z_921: [-.27,.17,.24,.80,-.26,.32,-.07]
z_591: [-.25,.32,.08,.60,-.45,.19,-.19]
z_141: [-.22,.29,-.36,.31,-.39,.32,-.32]
z_371: [-.56,.59,-.14,.04,-.21,-.23,-.02]
z_305: [-.28,.30,-.36,-.31,-.69,-.15,-.19]
z_440: [.04,.37,-.44,-.13,-.32,-.23,.04]
z_142: [-.22,.20,-.65,.02,-.35,-.29,-.18]
z_560: [-.09,.32,-.64,-.32,-.76,-.40,-.02]
z_719: [.15,.33,-.70,-.39,-.48,-.44,.03]
z_237: [.25,.49,-.57,-.16,-.35,-.17,-.31]
z_896: [.12,.28,-.63,-.26,-.45,-.35,-.17]
z_749: [.16,.42,-.57,-.31,-.78,-.05,-.13]
loc: [-.18]
z_142, 6
loc: [-.15]
z_305, 5
loc: [-.40]
z_560, 5
loc: [.49]
z_237, 1
loc: [-.21]
z_371, 4
loc: [.28]
z_896, 1
loc: [.37]
z_440, 1

z_440: [-.29,.60,.02,.13,-.28,-.16,.04,-.21,.38,.19,.11,.03,-.30,.36]
z_305: [.23,-.08,-.20,-.13,-.29,-.22,-.06,.18,-.15,.42,-.02,.18,-.15,-.12]
z_371: [-.13,-.45,-.17,-.15,-.87,.21,-.38,-.42,-.10,-.15,-.60,-.30,-.20,-.17]
z_896: [.09,-.20,-.37,-.10,-.07,-.18,-.05,.09,-.21,.41,.18,.25,-.05,-.34]
z_591: [.18,-.29,-.50,.19,-.24,.18,-.22,.27,-.36,.28,.06,-.11,-.11,.12]
z_142: [-.29,.60,.02,.13,-.28,-.19,.04,-.21,.38,.19,.11,.03,-.13,.36]
loc: [-.12]
z_305, 13
loc: [-.18]
z_896, 5

z_371: [-.01,.42,-.46,-.09]
z_591: [-.66,.10,-.03,-.10]
z_142: [-.64,.07,-.09,.26]
z_440: [.17,-.15,-.54,-.11]
z_896: [-.11,-.14,-.53,-.06]
loc: [-.10]
z_591, 3
loc: [-.54]
z_440, 2

